The symbols move the states like this.
from | λ ζ
x246 | x256 x533
x787 | x918 x635
x654 | x890 x342
x737 | x434 x764
x299 | x45 x21
x779 | x510 x150
x21 | x817 x877
x501 | x217 x434
x172 | x654 x280
x133 | x934 x280
x629 | x545 x999
x411 | x646 x893
x286 | x21 x648
x150 | x152 x573
x240 | x849 x955
x890 | x86 x451
x427 | x590 x986
x530 | x986 x230
x434 | x517 x363
x733 | x99 x530
x570 | x787 x290
x738 | x501 x748
x506 | x629 x229
x643 | x893 x503
x19 | x748 x290
x278 | x503 x48
x584 | x817 x426
x503 | x646 x363
x490 | x427 x22
x635 | x248 x280
x230 | x733 x254
x849 | x427 x172
x342 | x22 x986
x748 | x616 x426
x377 | x570 x42
x616 | x648 x240
x99 | x42 x779
x125 | x288 x629
x517 | x426 x506
x426 | x573 x737
x48 | x629 x955
x217 | x584 x517
x366 | x885 x570
x42 | x411 x510
x256 | x411 x584
x764 | x299 x255
x152 | x246 x501
x451 | x451 x490
x955 | x187 x609
x22 | x19 x918
x646 | x506 x873
x873 | x411 x454
x964 | x609 x616
x280 | x377 x918
x573 | x648 x533
x934 | x230 x733
x885 | x280 x999
x893 | x363 x256
x363 | x873 x411
x86 | x737 x434
x877 | x738 x504
x510 | x125 x506
x545 | x217 x503
x126 | x504 x648
x290 | x48 x125
x45 | x86 x584
x288 | x99 x230
x609 | x651 x817
x254 | x612 x506
x255 | x172 x427
x533 | x434 x299
x504 | x748 x609
x817 | x517 x964
x187 | x86 x172
x229 | x999 x643
x590 | x342 x530
x454 | x643 x501
x918 | x278 x248
x986 | x490 x733
x648 | x877 x849
x612 | x133 x885
x651 | x240 x517
x248 | x377 x99
x999 | x999 x42

The rows follow the links: the fewer symbols apart two states are, the more alike their rows tend to be.

Each row is also shifted at random along 10 hidden directions that mean nothing.

Some states, each with a row of numbers:
x133: -15 11 -2 4 -3 11 -17 -4 5 -19 -20 0 1 -15 3 9 -7 -5 5 -18 11 23 4 3 -1 15 0 7 -13 -4 -2 -10 5 12 -1 5 -23 5 -3 -7 -8 -4 3 -14 -15 -1 5 -3 7 12 -5 1 8 2 -9 11 19 8 3 -6 -13 3
x646: 19 -11 -5 -8 5 18 -3 -9 18 -32 -30 -1 7 29 -25 -32 -35 -31 -17 20 -9 14 -4 2 -11 14 -31 3 -32 -14 -11 7 21 19 20 -13 8 18 -8 -11 -8 2 1 -11 -4 -7 22 40 -1 -4 36 -10 -9 -14 -39 7 11 19 -9 -5 7 -2
x570: 3 7 -10 -9 4 -7 1 4 -8 13 -8 0 -1 9 5 1 -8 6 1 -12 3 -2 -10 0 0 -1 -5 -8 8 -4 6 -11 -5 -2 -3 2 -7 8 23 -3 -1 -16 -7 3 -8 -4 9 4 0 -2 10 3 8 10 -3 3 -6 0 -15 4 -1 3
x290: 3 19 -1 -1 -5 -7 -23 10 5 -21 -4 6 -19 -3 15 10 -5 -12 8 -8 -8 -6 -3 13 -2 6 1 2 -3 6 -3 -12 -16 5 -11 -5 -7 1 5 -8 7 -12 -1 -18 9 -7 -6 6 -5 -1 -2 -4 13 8 12 7 5 5 -4 -1 -5 -7
x342: 12 -7 -6 7 20 13 18 -12 -10 27 23 5 3 5 -20 -5 -7 12 -1 17 12 7 -5 4 7 -7 -6 -15 11 -4 19 4 6 -4 7 13 3 -5 7 -3 -6 5 -3 16 -3 12 -6 -2 -11 12 -5 5 -7 -20 -3 1 -20 -1 -3 -9 3 15
x504: 7 4 -8 -9 8 -5 -6 7 -3 -2 -12 -11 9 12 0 -2 -17 -19 0 -6 -3 -2 -4 -3 -23 -6 -9 8 2 -10 -3 0 14 -13 -11 -11 1 16 24 -5 4 -13 -7 0 -6 7 27 21 1 -1 13 -1 -2 15 -22 2 -2 -2 -5 -2 -2 -16
x530: 22 46 2 12 0 14 -54 7 -2 -28 -4 -16 -11 -15 3 12 -10 -28 -5 -2 -6 15 -1 -7 -16 10 27 18 18 13 -9 -17 17 8 -26 9 -30 -8 17 4 -12 -12 2 -10 -19 15 6 7 6 -3 14 -1 11 9 15 4 20 19 33 3 -38 -8
x490: -7 9 4 17 18 11 -10 -12 -4 10 25 8 -18 -13 -14 14 -3 -9 1 5 15 -2 4 -12 8 12 -3 12 -8 -2 -9 -24 2 14 -3 2 -18 0 -14 -17 -1 8 10 3 4 14 -2 -1 -6 30 -17 0 -1 -23 -6 4 -24 10 17 -6 31 10
x873: -43 -7 1 -8 2 10 24 -10 0 7 11 18 4 5 -1 -8 -10 12 -13 9 -11 6 6 21 26 -14 -8 -15 0 -20 11 -11 17 1 2 3 11 -15 8 0 1 8 5 -14 -1 2 -22 28 -13 24 -17 1 -21 -6 0 -5 -12 -4 -14 -11 14 17
x288: -15 12 -6 7 -17 10 -14 -1 -1 -35 -4 0 -6 -17 -4 1 3 -27 -7 2 16 -12 -7 -31 -14 8 7 14 -8 -8 -4 -18 10 10 -1 -15 -6 -6 -4 -5 1 3 -4 -13 16 19 18 5 1 3 -4 7 -3 1 -17 7 5 17 10 0 10 -11
x612: 6 -9 -9 -2 0 12 12 -12 -2 6 6 -1 16 -4 -1 -1 -1 7 -11 -4 4 4 -2 4 13 -19 4 -12 4 -8 21 -1 16 -15 16 -5 -2 -14 7 11 -5 -1 0 -4 -17 -4 -11 8 -6 5 5 3 -6 0 -3 0 0 -5 -18 -6 -11 24
x299: -28 0 10 -2 12 20 4 -8 27 -1 17 -12 1 22 7 -7 -14 7 -11 -9 -11 20 10 15 2 6 4 -4 -11 1 13 7 12 -1 19 12 5 4 4 -5 0 12 3 8 -24 -18 -24 7 6 2 24 -17 -1 -7 -2 -5 16 12 1 8 -26 16
x45: 1 10 7 2 15 -4 8 -2 -7 26 -1 -5 6 6 -6 9 3 13 -7 -34 4 2 4 6 1 -2 5 2 3 9 6 -4 -7 -7 -14 11 -1 6 33 -4 -21 -5 -4 8 -19 -2 -7 -6 -1 3 7 -13 1 15 7 -5 3 -1 0 6 -8 -4
x366: 39 8 -8 -4 3 14 -13 -1 7 -8 13 -4 -12 2 11 -2 -14 -12 -3 12 3 3 -4 -9 5 6 -4 1 2 -9 -2 -13 15 0 13 -1 -14 -3 -6 3 6 -1 10 -6 -15 3 -5 13 5 11 8 1 2 1 -11 9 -6 12 -1 3 -1 19
x217: 14 -5 5 1 3 -2 20 -3 4 19 18 -2 -3 17 -9 -11 12 -4 -8 10 -3 -17 1 8 7 -13 -3 -11 9 0 8 11 4 -19 11 -2 16 -9 -2 11 -3 0 8 7 -3 -3 -2 5 -1 -4 21 -10 -9 6 5 -5 -5 -7 -12 8 11 0
x86: -24 -3 6 -2 6 -11 -4 5 3 -15 -9 14 -9 17 3 22 -15 8 -8 -27 -26 5 13 34 13 -1 -18 2 -22 -7 -1 -4 -4 8 -16 0 -1 5 18 -16 -4 -9 6 -15 1 -12 -13 18 -6 9 0 -17 -2 5 -5 13 8 6 -16 -3 -2 -9
x501: 4 4 6 3 5 -19 2 10 2 23 5 -4 -8 7 4 -2 11 2 1 14 -4 -14 13 12 4 1 7 -4 16 6 -7 13 -6 -8 -6 11 10 -6 -12 5 -1 -4 10 10 0 3 2 -7 9 -3 -2 -1 -2 10 16 -8 -2 -6 1 8 9 -15
x99: -24 -22 -14 -4 -16 -9 19 1 -8 4 -30 2 18 -4 -1 -14 2 26 9 13 21 16 -6 12 -3 0 -13 -22 6 -2 17 30 -21 7 12 10 16 11 1 4 -1 7 -24 10 16 10 12 -24 12 -16 -25 13 3 -4 -2 6 23 -2 -23 1 -25 -20
x764: 11 -5 1 -3 3 1 -9 10 12 -29 15 0 -7 29 5 5 -19 -4 -18 0 -39 -7 10 11 1 -7 2 0 -8 -6 1 1 21 -2 -2 -5 13 -8 8 -1 5 -9 13 -6 -7 -18 -14 30 -8 -9 32 -13 -3 3 -9 7 -2 9 -2 2 -11 2
x187: -34 -7 8 -3 -2 -3 3 8 10 0 -16 -12 12 14 -2 -10 8 13 -3 -18 -9 17 -11 -10 -17 3 -3 12 7 17 -5 12 -12 11 0 3 0 23 13 7 -8 1 1 19 -5 -6 10 -21 12 -26 34 -7 19 2 -5 -6 20 8 9 24 -28 -6
x890: -8 -7 1 4 16 1 17 -11 0 41 25 -3 3 7 -7 -2 4 20 -7 12 4 6 -3 -1 12 -9 -3 -4 20 9 9 14 -2 -8 15 8 -5 2 -1 12 -6 14 8 23 -7 6 -10 -12 8 5 2 -3 -1 -12 11 -6 -6 4 -5 16 -9 16
x590: -3 -20 1 7 4 14 9 -16 0 -1 -9 2 11 -4 -20 -9 -5 13 8 5 9 20 -2 13 4 3 -5 -18 -22 11 14 22 -9 3 18 6 4 0 -16 -4 -7 9 -18 7 -1 -17 -15 -18 -10 -11 -3 -3 1 -25 8 1 12 -6 -3 -18 -16 13
x654: 29 9 0 6 11 5 -29 11 3 -23 12 -6 -17 6 -4 6 -18 -20 -6 26 -10 7 -2 -14 -9 16 -8 18 6 2 -24 -1 12 17 -11 1 -16 4 -6 0 2 0 18 4 -3 19 7 10 10 4 8 -3 3 -6 -16 15 -2 23 22 12 -6 -3
x19: -12 22 -3 -2 6 4 -13 0 -5 -2 -6 1 -10 -6 6 9 -10 -10 13 -13 10 6 -9 9 -7 8 -4 -1 -2 5 2 -9 -15 0 -12 1 -13 2 18 -12 3 -7 -12 -15 -5 5 -3 5 -6 8 -15 -5 3 8 6 8 1 2 -4 -7 -9 -3
x411: -11 18 5 1 4 12 1 -4 -1 16 -3 -2 4 -14 6 -9 3 7 0 14 13 24 0 -1 8 13 6 3 19 3 -5 -6 0 14 -7 21 -10 -4 3 7 -8 13 5 -5 -13 25 -10 -3 6 16 -27 7 -4 1 14 -9 2 5 22 5 -8 6
x893: 31 -7 5 4 12 -1 19 -11 -11 34 -21 -1 13 -8 -27 -15 11 5 8 6 29 8 0 -15 0 17 -5 1 -7 5 -13 5 -15 14 4 13 1 13 -12 -4 -19 10 -5 15 -1 7 13 -21 1 1 -10 5 -2 -9 -3 -14 -7 -10 13 -3 31 -3
x427: -18 -15 -11 -4 -5 -14 -1 12 -17 -18 -7 6 8 4 -11 8 -3 0 -6 -2 -18 -18 -7 -9 -11 -14 1 0 3 -1 0 5 3 -3 -17 -16 16 -9 15 4 0 -13 -4 1 9 -1 2 8 -16 -20 9 7 -1 6 -8 7 -12 -7 2 -6 -4 -8
x934: 10 -7 -3 16 9 -13 0 2 -3 12 2 8 -5 -1 -12 7 5 -3 -2 3 7 -12 13 6 2 -6 4 1 8 -14 2 -10 10 5 -1 5 0 6 -11 -14 -7 -15 17 15 10 1 30 -6 1 16 10 6 6 -5 -18 5 -15 -1 -2 -4 31 -13
x643: -8 -17 -9 -10 2 -7 19 -6 -10 6 -20 9 21 13 -22 -12 -1 -5 -19 -16 -12 -23 -5 -7 5 -19 -3 -6 -13 -4 5 -2 5 -9 1 -22 19 -4 15 5 -11 -8 -4 -4 1 -16 4 24 -23 -14 24 -1 -10 3 -5 -14 -18 -14 -15 -8 25 6
x918: -16 -8 -4 -5 -7 -6 -5 8 2 -21 -2 17 -18 11 8 4 -17 4 11 5 -10 -1 -3 17 13 7 -21 -14 -15 -13 -3 -10 -1 13 3 0 -3 5 -6 -12 10 -12 1 -14 9 -13 -1 15 -3 8 -1 -2 -2 -2 -13 19 -7 0 -16 -11 14 -2

From each start, follow one symbol. Which state do you reach?
Answers are names.
4 13 -7 1 7 13 -21 2 1 -9 4 -11 -8 5 -3 -3 -21 -20 -8 29 2 16 -8 -7 -6 10 -15 11 12 1 -11 11 13 4 -1 0 -17 3 6 9 -1 8 7 -1 -12 27 7 14 16 4 0 -2 -5 -1 -11 14 13 26 3 13 -24 -2
λ -> x451
11 -15 -10 0 -6 -10 10 1 -1 -1 -16 2 8 -1 -10 -13 1 -4 -3 8 18 -13 -5 -15 -11 3 -9 1 -5 -5 3 10 -10 12 10 -10 14 13 -9 -6 3 9 -10 10 21 12 24 -9 4 -9 -4 10 1 -6 -18 -2 1 9 -9 5 12 -12
ζ -> x506
-10 -6 7 6 11 -5 -4 9 11 1 9 -2 -2 16 -1 -2 0 9 -5 -1 -14 -1 8 -4 -6 4 7 6 6 6 -4 -1 2 13 -1 9 8 10 -5 -6 -1 0 13 20 -3 -9 0 -9 0 -6 24 0 16 -8 -10 -2 -7 6 18 10 -1 2
λ -> x172
20 2 -2 -2 2 2 4 -4 -6 5 -9 -10 3 -7 1 -3 -5 2 6 6 27 9 5 -12 -11 15 -3 1 -8 -4 -4 12 -3 3 -1 8 3 6 3 -8 3 14 -17 5 -3 16 6 -6 10 4 -30 5 -11 4 -7 0 9 5 9 -4 -3 -12
λ -> x648
-5 -7 0 -4 -14 5 -5 4 -1 -28 -3 -1 -11 -15 4 3 5 -20 20 14 15 -9 -1 -7 -13 15 -15 5 -23 -6 -19 8 -8 -4 2 -16 3 -5 -26 -8 18 7 -7 -20 14 5 1 -1 -2 3 -30 4 -10 4 -12 16 3 -7 3 -16 17 -10
ζ -> x426
0 -2 -9 -4 -6 12 -2 -5 -8 -14 11 -2 -4 -1 -9 -5 -4 -8 -2 13 -5 -8 -17 -12 2 -6 -3 -11 -4 10 5 6 3 -15 7 -13 -2 -18 -1 14 4 -3 -14 -8 -3 -8 -17 8 -11 -18 12 -4 -8 -4 12 7 -5 -4 -6 -7 -14 14
ζ -> x918
-12 -8 -8 -8 -10 -10 11 6 -11 4 1 9 -4 4 6 4 -1 15 7 3 2 -6 -8 -4 10 -4 -7 -13 7 -10 1 -7 -1 -1 -1 5 -1 -2 5 5 6 -11 0 -1 6 0 2 -1 1 0 -7 8 -1 7 -3 10 -11 -7 -14 -1 9 2
λ -> x248
4 18 -3 -3 3 23 6 -18 0 7 -2 -3 15 -15 -5 -5 5 -7 -11 -31 15 2 -14 -15 -4 -5 12 0 -4 12 20 -14 -10 -7 8 -10 -6 -5 22 3 -8 11 -18 -12 -10 -2 -19 0 -14 -3 4 -5 2 -2 15 -17 5 5 -3 1 -13 22
ζ -> x999
-25 13 7 7 -13 -3 -12 0 9 -5 6 -7 -4 -12 13 0 15 0 -6 -5 -1 -6 4 -18 -2 6 26 8 1 10 0 -6 -5 6 5 0 -6 0 -17 4 4 12 -4 8 11 -5 -2 -16 10 -11 3 2 11 -8 22 -16 7 8 16 13 -7 -1
λ -> x510
19 21 6 2 0 4 -8 1 3 -3 17 10 -17 -11 7 7 8 -14 -4 1 -7 -17 2 7 11 -2 9 3 10 4 1 -17 -4 -3 -10 -4 0 -22 0 1 1 -1 13 -23 3 7 -21 10 -12 12 -11 -3 -4 6 18 -3 -8 -1 5 -3 15 4
λ -> x217
-18 -2 10 0 -9 -10 1 6 11 2 12 10 -15 3 13 -1 21 14 11 3 -16 -11 -1 13 16 0 6 -9 7 13 2 -5 -21 -2 6 3 4 -5 -23 5 6 -5 9 -5 14 -23 -19 -14 -7 -8 10 -5 16 -5 27 -5 -8 -15 -2 3 10 9
λ -> x503
3 9 3 -3 4 5 -7 0 -3 3 -3 -6 4 -20 18 8 -3 4 19 1 16 22 7 3 -10 10 3 5 5 1 -4 6 -6 0 -11 12 -6 3 1 -5 11 9 -11 -5 -6 15 -8 -11 5 11 -43 11 -3 3 3 -3 5 -4 15 -9 -14 0
ζ -> x849
-3 -17 10 -5 -12 2 14 5 15 -14 26 1 -5 15 8 -9 13 4 1 19 -24 -10 -7 -3 1 -14 -6 2 8 0 -2 8 9 -5 13 -13 15 -2 -16 13 16 4 15 4 18 -5 1 -2 4 -9 21 -4 2 -6 -4 2 -3 -4 -3 10 4 2
ζ -> x609
15 11 -6 6 -1 5 -17 -1 0 -11 -9 -5 4 0 -2 2 -11 -5 -6 2 -8 15 1 24 0 -7 8 -7 8 0 14 5 12 -4 -2 7 -7 -6 10 4 -8 -11 -3 -5 -10 -1 4 7 4 -3 10 -1 1 2 6 7 21 6 -9 -3 -34 -4
ζ -> x254
-20 4 5 -1 0 2 5 8 11 -8 3 -2 -6 17 5 -4 -5 -12 -6 3 -5 3 1 15 -5 -2 -16 7 7 -11 -2 1 10 0 -4 -2 7 6 11 -5 1 -2 12 -8 0 14 14 12 11 11 9 -10 -3 11 -20 12 9 9 -7 9 1 -20
ζ -> x506
1 16 -5 0 -3 10 -8 -7 5 -7 3 -1 2 -6 1 -7 -5 -17 -18 -8 4 -11 -5 -33 -4 5 14 12 -2 -5 0 -28 16 11 7 -9 -8 2 3 -4 -1 4 0 0 1 5 10 16 3 5 14 5 1 -8 -9 -14 -10 18 11 8 12 11
λ -> x411
-37 23 0 -2 5 17 -2 -10 5 17 1 -2 -2 -8 16 1 -7 14 3 -22 16 27 -7 -3 9 14 6 -1 3 -1 10 -28 -2 15 5 19 -27 13 17 -7 -4 3 -6 0 -17 0 -8 -9 9 17 -4 0 11 -6 8 -5 2 12 3 7 -12 21
λ -> x570
-5 -21 -6 8 2 7 12 -8 -2 4 -3 0 8 0 -21 -12 0 13 9 25 14 17 -5 11 0 1 -9 -17 -1 5 14 32 -8 1 17 11 7 -1 -16 4 -4 9 -12 14 3 1 -1 -19 -1 -10 -6 4 1 -20 -1 9 10 -3 -5 -9 -18 3
ζ -> x733
23 -4 -4 -4 16 -3 0 -1 1 14 -18 -14 12 6 -4 -6 -12 -10 9 -4 13 6 3 1 -21 5 -6 5 -6 1 -4 12 0 -8 2 0 2 20 5 -9 0 -5 -9 12 -11 -4 22 -1 4 -3 6 0 2 3 -15 -4 1 -3 1 -4 -3 -9
ζ -> x504
